Here is a tiny trained network, its code and every weight. The questions are about switching its units off for an input and a class, where a switched-off unit gives its printed mean instead of its output.

import numpy as np


def w(rows, s, z=0):
    codes = np.array(rows[::2]) - 128.0
    scale = np.full(codes.shape[1], s)
    scale[-1] = z or s
    return codes * scale


def f(y):
    return y / 2 * (1 + np.tanh(0.7978845608 * (y + 0.044715 * y**3)))


def log_softmax(a):
    a = a - a.max(-1, keepdims=True)
    return a - np.log(np.exp(a).sum(-1, keepdims=True))


def net(x, mask):
    res = np.array(x, float).reshape(1, 5) / 4 @ E
    y = f(res @ A[0][:, :-1].T + A[0][:, -1])
    res = res + np.where(mask, y, B[0][:, -1]) @ B[0][:, :-1]
    return log_softmax(res[-1] @ U[:, :-1].T + U[:, -1])


A, B = {}, {}
E = w([
[123,129,115,120,120,129,136,137,131,144,108],'x0',
[132,50,84,229,174,49,101,179,172,141,86],'x1',
[53,131,191,155,190,175,137,172,147,254,224],'x2',
[89,144,12,28,160,54,71,91,179,140,205],'x3',
[184,77,227,42,204,164,114,99,239,138,56],'x4',
],0.0087)
A[0] = w([
[163,114,192,190,96,168,178,151,84,107,91,62],'n0',
[119,196,156,78,105,178,128,107,92,118,139,38],'n1',
[181,84,179,63,181,163,139,120,205,130,84,75],'n2',
[152,67,102,200,163,76,122,171,145,133,108,72],'n3',
[95,135,67,54,146,53,99,87,166,127,192,3],'n4',
[74,196,89,187,88,77,147,137,44,126,163,107],'n5',
[158,116,188,211,111,202,168,152,89,127,87,50],'n6',
[136,137,159,145,124,127,133,133,99,137,103,26],'n7',
[100,100,146,159,167,176,169,178,145,168,188,82],'n8',
[116,189,94,138,57,143,138,171,35,108,191,106],'n9',
[137,210,161,51,83,207,180,83,70,116,147,60],'n10',
[173,100,190,38,183,162,112,97,174,134,105,99],'n11',
[182,113,118,122,98,95,150,134,113,39,112,103],'n12',
[132,57,119,190,160,65,118,167,131,130,107,53],'n13',
[99,128,143,130,170,139,128,139,110,149,140,40],'n14',
[96,121,90,177,93,111,144,158,71,130,151,87],'n15',
[191,133,107,121,86,92,118,135,103,55,73,61],'n16',
[50,143,185,165,171,167,134,188,125,254,203,85],'n17',
[190,125,94,120,81,103,133,81,100,68,68,74],'n18',
[109,65,117,203,143,67,107,149,155,126,98,56],'n19',
],0.0093,0.0045)
B[0] = w([
[100,244,36,79,199,52,16,224,203,182,178,208],'n0',
[142,85,109,100,51,178,192,171,174,98,201,177],'n1',
[231,104,153,237,173,100,152,129,36,204,67,219],'n2',
[139,71,110,86,43,239,229,165,187,96,202,201],'n3',
[111,229,36,90,194,60,33,211,240,174,145,215],'n4',
[222,93,175,230,182,75,126,140,82,180,68,247],'n5',
[93,197,28,79,221,58,47,173,232,187,157,215],'n6',
[105,159,123,133,129,114,121,143,146,151,138,133],'n7',
[72,121,167,74,86,98,110,58,100,59,68,190],'n8',
[214,100,158,197,154,136,151,142,107,194,59,241],'n9',
[134,75,86,105,36,243,225,172,186,82,253,223],'n10',
[217,111,154,227,144,107,146,153,84,169,91,217],'n11',
[69,125,148,85,131,139,97,65,82,106,75,197],'n12',
[152,112,133,94,48,204,187,158,135,108,229,193],'n13',
[99,119,136,108,118,115,134,110,95,116,96,138],'n14',
[179,101,180,217,174,95,144,127,105,167,114,200],'n15',
[49,125,170,84,115,111,105,41,58,71,88,206],'n16',
[36,110,171,65,106,120,81,21,53,35,58,253],'n17',
[37,113,195,70,138,118,98,35,84,66,107,213],'n18',
[153,111,133,106,65,218,201,150,155,110,225,196],'n19',
],0.007,0.012)
U = w([
[228,95,184,254,167,96,140,146,103,173,60,251],'0',
[17,118,190,73,117,112,88,27,97,88,62,183],'1',
[106,233,45,95,190,63,41,214,209,162,148,15],'2',
[148,85,132,115,40,218,223,180,164,117,219,32],'3',
],0.0093,0.00028)

Each question gives the input, the list of numbers given to net, and the class t.
The units are the neurons (one row each of A and B). Each row of codes is followed by its name. A weight is (code - 128) times the scale printed after its matrix; where a second scale follows, it is the last column's (A, B and U).
mask holds one flag per neuron, in row order. A switched-off neuron (its flag False) gives its mean, the last column of its row in B, instead of its output. The means were averaged over made-up inputs and are rounded, as every weight is.
A unit's drop is (log p(t) with every unit on - log p(t) with that unit switched off) / (log p(t) with every unit on - log p(t) with every unit switched off).
The circuit of an input: a set's keep is (log p(t) with only the set's units on - log p(t) with every unit switched off) / (log p(t) with every unit on - log p(t) with every unit switched off). Starting from the 12 units with the biggest drops (on a tie, the unit counted first), units are removed one at a time, each time the one whose removal leaves the highest keep (on an exact tie, the one counted first), for as long as the keep stays at least 0.8.
units of the circuit, in order: the units of the circuit, biggest drop first
unit that matters most: the unit with the biggest drop
k most important neurons: the k neurons with the biggest drops, biggest first
drop of u: that unit's drop, to one decimal
input [-3,-3,8,-5,4], class 1: unit that matters most -> n17
input [-5,4,-1,5,-5], class 0: 3 most important neurons -> (n5 n0 n6)
input [5,3,-7,6,-6], class 1: 2 most important neurons -> (n18 n16)
input [-3,6,-7,-2,0], class 1: 2 most important neurons -> (n16 n18)
input [1,-5,-3,-4,1], class 3: 2 most important neurons -> (n10 n4)
input [-2,1,6,2,-6], class 0: 2 most important neurons -> (n5 n9)
input [0,5,8,7,-3], class 1: 2 most important neurons -> (n17 n8)
input [-2,8,-4,4,-7], class 3: 2 most important neurons -> (n3 n19)
input [2,-6,-6,7,5], class 2: 2 most important neurons -> (n4 n17)
input [-5,-1,2,5,6], class 0: 2 most important neurons -> (n2 n11)
input [1,-7,-7,-8,6], class 2: 2 most important neurons -> (n0 n6)
input [1,-7,8,-5,-2], class 1: drop of n13 -> 0.0
input [-6,-8,-6,8,-4], class 2: drop of n19 -> 0.3
input [7,3,2,7,8], class 0: units of the circuit, in order -> (n2)
input [-5,-4,-5,3,5], class 0: drop of n2 -> 1.2
